B, the same points and some others measured another way; then each row and its match in B
B:
1: [ -37  -94   79   67  114  -26  -48   13 -212  -17  149  145    3 -134
  -71  -28  -30  -15   43   46   98   84 -224]
2: [ 142  187 -120  142  242 -272 -119  -43 -170 -125  -65  -66  -19 -191
  -15  354  261 -330  -54 -110  238  277 -104]
3: [  80  128 -146  145   46   -9   17    8 -101   -2    9 -149 -207  -86
  -82  299  377   32  230   -4  224  105 -146]
4: [ -13   56  107    5   69  -50 -228 -147 -291   39  -80 -195 -197 -162
 -161  227  331 -203  -74  -15  562  372 -248]
5: [  53   27   35  -44  107   33 -191   15 -104 -151  -40  121   97 -125
  -52   38  100 -190  113  -58  -19  128  -62]
6: [ -17  -62  -85   12 -116   24   64  -48  -79  -21   35  -32   29   83
  -36  156  101  -63   98  -21  157   92 -211]
7: [ 105   18   10   -5  -62    6    9 -110 -258  -32   -4  -24  205  204
 -126  130  -52 -247  111  -10  104  -46  -48]
8: [   3  -28  -12  -20 -154  -88   60  -42 -204  -21  -76 -179  -37   11
 -191  160 -123  -76   56  -24  253  197 -122]
9: [  62  169  -55   22  -45  -95    6  -97  -69 -115 -160 -108 -113   20
 -169  386   57 -186  141   -7  282  328  -44]
10: [ -32 -208   67 -161 -145  124  -44  142  255   96   86  -26   22  163
 -128 -226   41  113  275   62 -333 -117  295]
11: [  44   56    5  148  364 -213 -253   99 -103  -99   23   62 -180 -530
   -5  104  307  -75  -37  -98  168  337 -194]
12: [ 110  -61  106 -150 -276  149   34  -84  -21  -30 -115  -14  239  354
 -231    0 -244 -117  329    2  -96 -104  198]
13: [  79  190 -102  109  360 -217 -171   81 -168 -108   73   36 -114 -305
   -6  177  294 -219  -16  -13   42  201  -61]
14: [  93 -129   40 -158 -193   28   25  -31   88   -4   17  109  330  276
  -65 -142 -204 -129  208  -53 -275 -167  177]
15: [  31  277  -44  225  357 -183 -133  -56  -63 -321 -118  191 -216 -336
  -57  548  192 -263   51    7  354  604 -240]
16: [  76  -97  -98 -142 -115 -103  -58   77   78  -31  -25  -20  163  -82
   33 -119   25  -75   77 -194 -187    4   17]
17: [ -51  -31   10   22  124  -24 -126   97  297 -172  -39  192 -129 -209
  -25  129  138   -4  165  -12  -60  364    9]
18: [  18    8  -42  -17  -51 -155   -6  -15 -173  -91  -78  -75  -10 -130
 -108  153  -85 -137   -1  -87  197  259 -162]
19: [  99   30   63    7  -23  -64  -84 -133 -239   17  -42  -24   37  -78
 -103   93   58 -127   76  -84  290  118 -199]
20: [  10 -191   61  108  115   85 -102  173  -74  -58   78   61   36 -177
  -93  -85   75   99  187  -14  -99  -11  -63]
21: [  73  148    7  234  208  -61  -45  -68 -184 -261 -116  110  -56 -137
 -140  469   39 -209  136   10  328  378 -207]
22: [  46  -69   86  -54  -13 -131  -42   24  180   68   43   66  -38  -48
 -106  -95  -56   44  165   -7  -99   86  157]
23: [  50  115 -149   38   65  -83 -117   14  -39 -105  -82  -76 -137 -259
   10  253  375  -97   82 -131  214  285 -214]
24: [ 124 -135    8  -14 -101  106  -38   10   17  -33  -13   62  259  108
  -34  -49   43  -50  253 -111 -140 -146   12]
25: [  30  -28  160  -32   62  -52 -260  -63   -3   11 -112  -80 -106 -163
 -143   84  222 -131   38  -57  269  318  -13]
26: [ 110  -55   61  -88 -138    7   -8   22 -322   65   -9 -208  118  115
 -247  -88 -155  -77  158   -5  -10 -156  103]
27: [ 123 -199  239 -265 -296  102  -83  -86   11  289   39 -148  235  396
 -236 -356 -101  -39  237   11 -172 -339  374]
28: [  18   71  -51  -58  -40  -30    1   22  165 -113  -26  141  -69  -65
  -54   99    3   -3  243  -11  -83  194   12]
29: [  77 -360  107  157  156   64 -141  134  199 -118   45  229  367  -24
   41  -97   50  -64  142 -135 -263  -63   51]
30: [  99  113 -100   92  133 -273  -31   19 -339    5   31 -164 -101 -249
  -94  153  103 -122  -44  -72  234  145 -166]
31: [  94  133  -91 -111 -134  -75   23 -104 -175  -52  -60  -44   75   75
  -78  142  -22 -202  118  -63  101   74  -84]
32: [  49   61   -6 -182 -167  -80 -160 -168 -213  170  -52 -274 -106  -70
  -70   32  337 -147  -37 -119  393  153 -193]
33: [ 107   95 -107  -65 -107  -93   52   -6  161  -23  -26   29   -7   39
  -45   86   34  -21  259  -59 -111   48   97]
34: [  26  158 -171  111   89 -231  -29   21 -118 -182 -100   10 -243 -489
    7  309  150   -9   33 -155  332  473 -403]
35: [ -78  -91  -41  -85   47  -27 -125  264  142  -73   29   14 -215 -378
  -60 -146  116  186  161  -39 -198  202    8]
36: [  23   17  -11 -220 -169 -114  -23   -8 -168  -52  -60  -47   74  -35
 -127  -64 -231 -152   34  -74  -16  118  -18]
37: [  79    0 -152   21 -169  -85   63   32 -142  -30 -120 -269  -47  -69
 -115  202   69  -17  128 -133  192  126 -128]
38: [ 139  -93   85 -190 -125    7    1   51  137   73   75   81  292  312
 -140 -274 -238  -83  289   25 -487 -310  450]
39: [  81 -215   60  -60  -56   42  -21  219  246   99  129   87   69  -44
  -84 -368  -56  268  365  -28 -482 -253  279]
40: [  48  137  -73   92   23 -159    0  -20 -433  -19  -76 -318 -227 -173
 -225  313   98 -109    6   -3  451  266 -214]
41: [  54 -250  125  -62  -52   82  -47   93  146   28   72   58  264  241
 -128 -194 -117  -50  216   24 -343 -190  307]
42: [   5  -52  -17  161   11  -52   33  -66  -87 -161  -97  -22   39   38
 -115  382   -8 -182   53  -21  305  310 -184]
43: [ 123   90   -3 -105  -55   39  -52  -14  -67  -75  -36   79  116   60
 -105    4  -33 -128  259  -28 -133  -44   82]
44: [ -11   15   10  112   75  -51  -67   37  -57  -33  -21  -41 -268 -284
 -125  173  183  103  147   -7  266  302 -194]
45: [  30 -255  265 -146 -176  171 -126  -34  313  193   44   82   68  183
 -145 -286   54  149  332   21 -161 -105  252]
46: [  14   80  -23  -17  -28   57  -24  -17   11  -65  -17   42 -107   -5
 -107  162  134  -21  243   39   72  150  -52]
47: [ 109   64 -140  -43  -80 -208  -41   38   33 -106 -180 -145  -27 -203
  -55  164   52 -104   80 -208   76  261  -29]
48: [  29 -226  109 -216 -142   16  -24  110   33   53  104   79  267  145
 -121 -382 -306  -18  163   -4 -423 -224  260]
49: [ 214   -5  157  -33    9   86   36   17   29   -1  112  268  331  350
 -197 -184 -326  -67  452  113 -495 -401  432]
50: [ -60  -59   63   12  -62    0    8   19   31   46   36  -28 -226  -87
 -170   55   39  148  190   73  155  208  -66]
51: [ 116  -68  107   -7  -20  -21  -40   21 -171  110   64  -80   70   60
 -200 -115  -60   -2  193   19  -42 -149  132]
52: [  39 -195   93  -91 -223  142   18   84   95  -35  -76  -15  132  139
 -204  -94 -211   85  332  -24 -188  -48  172]
53: [  18 -184   23  -13 -119   57   22   20 -194  -13   43  -38  193  104
 -112  -41 -108  -59  106  -32    2  -74  -92]
54: [ 123  193  -98   42   91 -218  -39 -118 -183 -155  -87   23   72  -61
  -34  320   44 -347   -3  -89  212  248 -135]
55: [  98   68    5  -90 -152  102  116  -35 -112   98  123   -7   55  332
 -200  -37  -86    4  362  152 -163 -264  186]
56: [  15  105   13  -88  -17  -65 -100  -91 -164 -162 -144  -22   17  -28
 -134  238  -27 -300   18  -33  219  326  -89]
57: [ 229   37  -42 -102  -21 -147  -56   71  240  -56  -50  132  219  -10
  -15 -124  -89  -84  277 -163 -415 -106  318]
58: [ 139  -95   -3   50 -131   29   71   10   74   52  -25 -129  116  243
 -162   84   20    2  298  -14  -74 -125  202]
59: [ 187   95   73  -43  -57   -1  -23  -52 -164   19  -73 -148  110  261
 -276  100  -82 -197  266   53  -31 -102  293]
60: [   9 -205  196 -159  -43   65 -172  -25  183  139  141  219  130   19
   -9 -343   72   36  158  -22 -188  -86   70]
61: [ -30  -55  -27    3 -103   43  -90  -49  108 -184 -205  -15  -36 -107
  -46  292  163 -109  109 -133  271  426 -221]
62: [  39  -16  -37  -40 -151  -24   42  -15 -229 -101  -77  -50   64  -46
 -133   92 -165  -68  126  -78  128  115 -176]
63: [ -11  -56  158 -278 -182   80  -92  -20  101 -132 -116  153  167  145
 -185 -105 -332 -167  205   14 -204  132  205]
64: [ 214 -144  -21 -160 -175 -101    5  174  322   44  -26   17  264   50
  -59 -335 -198   93  347 -186 -594 -280  447]
65: [  86   36  -66  -14 -131 -112   22  -92 -219  -22 -132 -284   58  142
 -170  276   20 -261   18  -65  270  147  -28]
66: [ 106   56  -17   91  124 -177 -117   13 -157  -14  -45 -109 -100 -263
  -93  135  182  -74   46 -103  214  193 -105]
67: [  43  -65   32  -16   48    3  -43   19   81 -110   55  239  185   45
  -23  -17  -72 -120  173  -12 -192   15   43]
68: [ 121  118  -89   88   66 -186 -120  -48   78 -211 -257  -58  -41 -218
  -37  405  196 -227   70 -201  271  454 -103]
69: [   2  -74   51 -161  -60   64  -89  131 -203   19   70  -28   19 -106
 -154 -251  -82   45  166   11 -171  -89   22]
70: [  61  103 -101    3  -16 -216  -96 -119  -37    7  -77  -77 -153 -288
   44  206  316  -88  -19 -184  385  346 -313]
71: [ 139  159   80 -197  -63  -45   24  -60   53   29   63  153  115  301
 -191  -90 -249 -157  312  135 -329 -151  401]
72: [ 135  -66   98   22   79  -67  -37  147  -25   68  100   29   28  -62
 -185 -198 -122  111  276   30 -276 -172  255]

[-124  335  233   56  164 -412 -196  -11   23  103 -620   43 -131  223
  198 -312   12 -173  -37   35   62 -149 -206    1  175]
49
[ 207  -37   22  131  -84   94  225  135   58 -118  273  125   23   44
   57    1   -1  202   34 -161 -211  144  221  -12 -153]
68
[  46   52  142  129  -15 -106  -93   63  119   40 -230   92  -71  126
  156  -44    9  -22    2   40  -51   12  -51  -53  -29]
43
[ -34  -38   35   -1  -83   62  -93    0   93  -52  -91  -18 -118   26
  103   80   45 -156  -32   64 -115   78   -3  140   31]
37
[ 103  168   81  105    3 -196  127  174  -14   36    3   52  112  196
   -4  -83  -37    5   96  -35  -99    8  124 -160   37]
15
[ 317   13 -108  306 -125  169  115   81  -98  105 -124  203  -40  132
   23  -99   82  196   35  106  -21  239  100  -19 -172]
63
[ 203 -151   19   72 -124  181   49  127  -58  -34   72   47  -77   -4
  -32  126   83  -13  -63   95 -141  223  196   39   23]
53
[ 378 -208   33  216 -138  273   98  134 -153   72   83   97 -101    9
  -45   71  109  143  -12   88 -116  227  210   -1  -23]
18
[ 227  114  126  144    8  -78   88  150 -105   57  -91  123  -27  137
   -5 -119   50   28    2  -30 -128   84  161  -44   96]
21
[ 228 -226  -60  222 -160  172  169  111  -68  127  164   46    2   38
   46   62  -64  121  120  117  -83  138  153  -19  -86]
36
[ 129   90  159  157  -80   37 -113   62   50   17 -266  127 -116  151
   25   49  120  -20  -75   45 -112  108   39  -18  -28]
31
[-231   82   61  -33   43 -298  -20   66  133  -22 -136  -11    8   58
  151   -6 -157 -183   47  102   -9  -31  -31  -15   59]
7
[ -56 -229 -152  -20 -111   35   24   77  141  -40  297 -203   90  -30
  122  148  -75 -110  197  137   15   -1  -70  -65  -57]
35
[  28   41  -17  -64   10  -28   76   74  -28 -183  -98   41  -93   29
   89 -125   63  -16 -197    8 -100  222  128  120   31]
29
[ -78   96   73   45   50 -112  -44  -35  -14   45  -97  -77  -98   33
   88  -87    7 -115  146  -13   11 -136 -107  100   96]
34
[ 265  -89  -13   11 -175  230  265  169 -100 -149  402  -66   79  114
 -118   93   94   95  -34 -132 -308  203  349  -12   -4]
20
[ 336 -234  194  204 -138  232   66  176   65  -39  145  231 -121  -30
   37  196   53  176  -81  -25 -250  236  277  -17  -99]
24
[ -60   -6  -68  -43   71  -69  -79   13    6  -72   41 -134  -77 -113
   61  -23   69 -145  143   74  128  -43 -146   52   65]
8
[  94 -150  -61   97   10  -74   31  151   98  -13  132   22   33  -67
  136   12  -50   39  145  130   93   62  -37 -148  -84]
56
[   6 -131   58   81   24  -14   61   90   26 -147  128  -30  -55  -74
   24   68   14  238    8   43  132   38   -4 -185 -222]
4
[-244   85  106   -7  166 -363 -164  -50  222   -9 -291  -38 -114   11
  380 -238 -104 -122   88    9  127 -208 -326   38   27]
57
[ 167 -186  129  152 -201  189   -3  190   90    5  146  157  -40  -21
 -104  429   -2  -52    9  146 -220  229  282  -65  -50]
6
[  74  -46   -7   -3  -85   62    9  116   77 -146   65    5  -13   36
   26   99   78  -37  -67   44 -115  179  100  -26  -44]
65
[ -62  255   -1  -15   31  -23 -197 -129   27 -113 -488  -35 -202  152
  163 -257  227 -111 -152   -8   24   45 -217  195   13]
47
[ 135  -13  149  135  -36  -79   20  150   31   42 -101  112  -29  105
   74    1  -20   20  -24   53 -104   84  108  -96   13]
54
[  26 -192  102   66   18  -93   89   93  -46   25   21  -90  -43   34
  146  -82  -91  136    2   76   47  -21    7 -119  -23]
11
[   4   82   94  187  -97   71  -24   -9  -94   94 -208   51 -125  105
 -102  122   44  -12   39  122  -23   50   60   36  -42]
50
[ 214  -16   65  122  -52   39    6  122   18  -53 -120   86  -50  129
   84  -73  112  119 -116   29  -65  168   59  -98  -83]
5
[ 274  -46   75  135 -109   92  126  210    0  -36  198  109   43   68
  -65  127   49   72   34  -27 -195  169  253 -115  -31]
67
[ 124  106  191  166   28 -159 -130  134  104   58 -153   56   -6  141
   43    7   74   -2  106   29   26  -71  -86 -245  -20]
71
[-237   24  -72  -86  106 -293  -62   71  114  -38  -41  -45  -13 -125
  140    9 -130 -285  148  179  116  -26 -105   39  119]
42
[-312   71   98   57  137 -256  -94  -60   99  -66 -194  -25 -148  -86
  125  -18  -82   49   91   82  256 -148 -224  -47 -158]
60
[-218 -150  109   35   42  -73  -62    3  235 -192  151  -68  -96 -157
  124  198  -58  145   91   18  155  -98 -152 -139 -281]
32
[ 108  -70   45  100  -40  -32   51  167  140  -42  246   49   56  -26
   33  148  -30    6  178   -6  -73   26   73 -138  -68]
9
[-134   38  -89  -83  -29 -119   24   78  102 -149   -4  -69   42   53
   89   10  -34 -131  -20   89  -28   98   12   -7  -19]
41
[ -63  315  -62  -97  -91   75  -40  -66   37 -261 -202  -84  -51  238
    2 -107  246 -107 -179 -121 -170  143    0  164  -38]
16
